Here is a tiny trained network, its code and every weight. The questions are about switching its units off for an input and a target symbol, where a switched-off unit gives its printed mean instead of its output.

import numpy as np


def w(rows, s, z=0):
    codes = np.array(rows[::2]) - 128.0
    scale = np.full(codes.shape[1], s)
    scale[-1] = z or s
    return codes * scale


def f(y):
    return np.maximum(y, 0)


def softmax(a):
    e = np.exp(a - a.max(-1, keepdims=True))
    return e / e.sum(-1, keepdims=True)


def log_softmax(a):
    a = a - a.max(-1, keepdims=True)
    return a - np.log(np.exp(a).sum(-1, keepdims=True))


def net(x, mask):
    ids = ['Λαβδζθτψ'.index(c) for c in x.split()]
    T = len(ids)
    res = E[ids] + P[:T]
    u = 0
    for l in range(3):
        q, k, v = (res @ M[l].T for M in (Q, K, V))
        z = softmax(np.where(np.tri(T) > 0, q @ k.T / 2**0.5, -1e9)) @ v
        res = res + np.where(mask[u], z, O[l][:, -1]) @ O[l][:, :-1]
        u += 1
        y = f(res @ A[l][:, :-1].T + A[l][:, -1])
        res = res + np.where(mask[u : u + 8], y, B[l][:, -1]) @ B[l][:, :-1]
        u += 8
    return log_softmax(res[-1] @ U[:, :-1].T + U[:, -1])


Q, K, V, O, A, B = {}, {}, {}, {}, {}, {}
E = w([
[109,141,121],'Λ',
[29,98,52],'α',
[121,132,166],'β',
[139,85,80],'δ',
[52,235,57],'ζ',
[203,113,250],'θ',
[204,165,130],'τ',
[59,85,106],'ψ',
],0.018)
P = w([
[85,98,130],'0',
[161,253,85],'1',
[185,243,100],'2',
[170,241,103],'3',
[169,223,109],'4',
[165,235,106],'5',
[160,208,118],'6',
[157,222,107],'7',
[151,207,118],'8',
[143,207,115],'9',
[159,179,136],'10',
[144,175,130],'11',
[104,178,109],'12',
],0.0034)
Q[0] = w([
[122,33,7],'0.h1',
[68,197,127],'0.h1',
],0.015)
K[0] = w([
[113,163,251],'0.h1',
[89,165,129],'0.h1',
],0.018)
V[0] = w([
[92,252,12],'0.h1',
[68,82,25],'0.h1',
],0.003)
O[0] = w([
[9,123,36,254],'0.h1',
[2,57,151,159],'0.h1',
],0.0035,0.00085)
A[0] = w([
[143,71,74,62],'0.n1',
[93,2,100,126],'0.n2',
[43,64,115,66],'0.n3',
[168,152,180,27],'0.n4',
[99,45,183,177],'0.n5',
[162,151,73,4],'0.n6',
[131,108,182,18],'0.n7',
[39,157,101,141],'0.n8',
],0.0098,0.0038)
B[0] = w([
[36,138,108,177],'0.n1',
[162,202,5,222],'0.n2',
[184,216,107,191],'0.n3',
[68,8,98,153],'0.n4',
[159,190,144,180],'0.n5',
[126,105,156,143],'0.n6',
[86,40,102,139],'0.n7',
[227,95,193,254],'0.n8',
],0.012,0.0042)
Q[1] = w([
[215,253,158],'1.h1',
[219,75,24],'1.h1',
],0.013)
K[1] = w([
[108,132,246],'1.h1',
[171,12,123],'1.h1',
],0.014)
V[1] = w([
[90,166,76],'1.h1',
[85,254,122],'1.h1',
],0.0066)
O[1] = w([
[140,69,137,1],'1.h1',
[255,62,143,8],'1.h1',
],0.007,0.00092)
A[1] = w([
[148,151,134,61],'1.n1',
[165,80,50,177],'1.n2',
[93,142,57,27],'1.n3',
[111,164,172,215],'1.n4',
[3,160,144,49],'1.n5',
[153,105,64,3],'1.n6',
[83,176,192,72],'1.n7',
[96,190,99,116],'1.n8',
],0.012,0.0034)
B[1] = w([
[162,145,109,147],'1.n1',
[99,64,107,255],'1.n2',
[100,72,254,211],'1.n3',
[67,89,218,181],'1.n4',
[148,149,119,173],'1.n5',
[17,167,35,195],'1.n6',
[90,59,90,160],'1.n7',
[144,103,61,218],'1.n8',
],0.011,0.0072)
Q[2] = w([
[97,248,16],'2.h1',
[112,211,183],'2.h1',
],0.016)
K[2] = w([
[162,208,6],'2.h1',
[227,137,107],'2.h1',
],0.017)
V[2] = w([
[111,58,83],'2.h1',
[248,62,111],'2.h1',
],0.011)
O[2] = w([
[164,50,23,248],'2.h1',
[67,253,33,133],'2.h1',
],0.0057,0.013)
A[2] = w([
[58,110,133,164],'2.n1',
[134,219,236,4],'2.n2',
[140,151,180,78],'2.n3',
[98,214,181,184],'2.n4',
[116,53,144,174],'2.n5',
[165,69,111,124],'2.n6',
[254,189,127,243],'2.n7',
[111,131,141,210],'2.n8',
],0.013,0.0045)
B[2] = w([
[166,145,171,198],'2.n1',
[116,97,6,159],'2.n2',
[148,123,90,144],'2.n3',
[170,89,103,164],'2.n4',
[185,171,153,249],'2.n5',
[113,169,135,244],'2.n6',
[12,123,231,171],'2.n7',
[121,90,124,150],'2.n8',
],0.02,0.012)
U = w([
[145,31,166,244],'Λ',
[109,203,19,3],'α',
[219,2,114,178],'β',
[182,244,97,163],'δ',
[103,70,95,91],'ζ',
[199,68,212,93],'θ',
[106,110,203,195],'τ',
[60,224,104,98],'ψ',
],0.0064,0.0058)

Each question gives the input, a string of symbols that net reads in full, and the target symbol t.
The units are the heads (2 rows each of Q, K, V and O) and the neurons (one row each of A and B). Each row of codes is followed by its name. A weight is (code - 128) times the scale printed after its matrix; where a second scale follows, it is the last column's (O, A, B and U).
mask holds one flag per unit, layer by layer, with each layer's heads first. A switched-off unit (its flag False) gives its mean, the last column of its rows in O or B, instead of its output. The means were averaged over made-up inputs and are rounded, as every weight is.
A unit's drop is (log p(t) with every unit on - log p(t) with that unit switched off) / (log p(t) with every unit on - log p(t) with every unit switched off).
The circuit of an input: a set's keep is (log p(t) with only the set's units on - log p(t) with every unit switched off) / (log p(t) with every unit on - log p(t) with every unit switched off). Starting from the 12 units with the biggest drops (on a tie, the unit counted first), units are removed one at a time, each time the one whose removal leaves the highest keep (on an exact tie, the one counted first), for as long as the keep stays at least 0.8.
units of the circuit, in order: the units of the circuit, biggest drop first
most important unit: the unit with the biggest drop
k most important neurons: the k neurons with the biggest drops, biggest first
top k neurons in layer l: the k neurons of layer l with the biggest drops, biggest first
input α θ δ, target α: units of the circuit, in order -> [2.h1, 0.n2, 1.h1]
input ζ ζ α τ τ, target τ: top 3 neurons in layer 1 -> [1.n3, 1.n6, 1.n4]
input α τ ζ δ δ τ δ Λ δ θ α β, target α: top 4 neurons in layer 0 -> [0.n4, 0.n2, 0.n3, 0.n7]
input Λ ψ τ ζ ψ β δ β, target β: 4 most important neurons -> [1.n2, 0.n2, 1.n8, 0.n8]
input θ ζ δ δ, target θ: units of the circuit, in order -> [2.h1, 2.n5]
input α τ ψ δ δ δ δ ψ, target ψ: 3 most important neurons -> [0.n3, 0.n8, 2.n7]
input θ β Λ ψ ψ Λ δ ζ ψ, target θ: 2 most important neurons -> [1.n8, 1.n7]
input β Λ δ δ δ ζ δ τ, target τ: top 2 neurons in layer 1 -> [1.n6, 1.n3]
input δ δ δ β β τ β δ θ τ δ Λ ψ, target δ: 4 most important neurons -> [1.n8, 1.n6, 0.n2, 1.n3]
input δ δ Λ Λ δ δ β δ τ τ α, target α: top 2 neurons in layer 2 -> [2.n5, 2.n7]
input θ δ δ δ ζ, target θ: most important unit -> 1.n7
input α δ β τ τ β ζ δ β θ Λ, target α: 4 most important neurons -> [0.n4, 0.n3, 0.n2, 0.n7]
input θ Λ α δ α, target θ: 2 most important neurons -> [1.n3, 0.n4]
input δ α τ α δ τ ζ δ ζ, target ζ: 3 most important neurons -> [0.n2, 2.n2, 0.n8]
input ψ δ ψ, target ψ: 3 most important neurons -> [0.n8, 0.n3, 0.n2]
input α Λ δ ζ θ τ, target α: 3 most important neurons -> [1.n2, 0.n4, 0.n3]
input δ β τ Λ ψ β β δ β Λ α, target α: top 2 neurons in layer 0 -> [0.n8, 0.n2]
input θ δ δ δ β, target θ: 3 most important neurons -> [0.n4, 1.n7, 0.n2]
input Λ ψ Λ τ δ δ, target δ: most important unit -> 2.n5
input δ α Λ, target Λ: most important unit -> 1.n6
input α β θ ψ τ, target α: 2 most important neurons -> [0.n4, 1.n2]
input δ θ τ ζ β τ δ δ α Λ ζ δ α, target δ: 4 most important neurons -> [0.n2, 1.n3, 1.n4, 1.n6]
input δ τ δ δ ζ δ ψ δ Λ, target τ: 2 most important neurons -> [1.n3, 0.n5]
input δ ψ δ δ τ δ Λ δ τ ζ β θ, target δ: top 3 neurons in layer 2 -> [2.n7, 2.n4, 2.n8]
input β τ ζ, target ζ: top 3 neurons in layer 1 -> [1.n2, 1.n8, 1.n6]
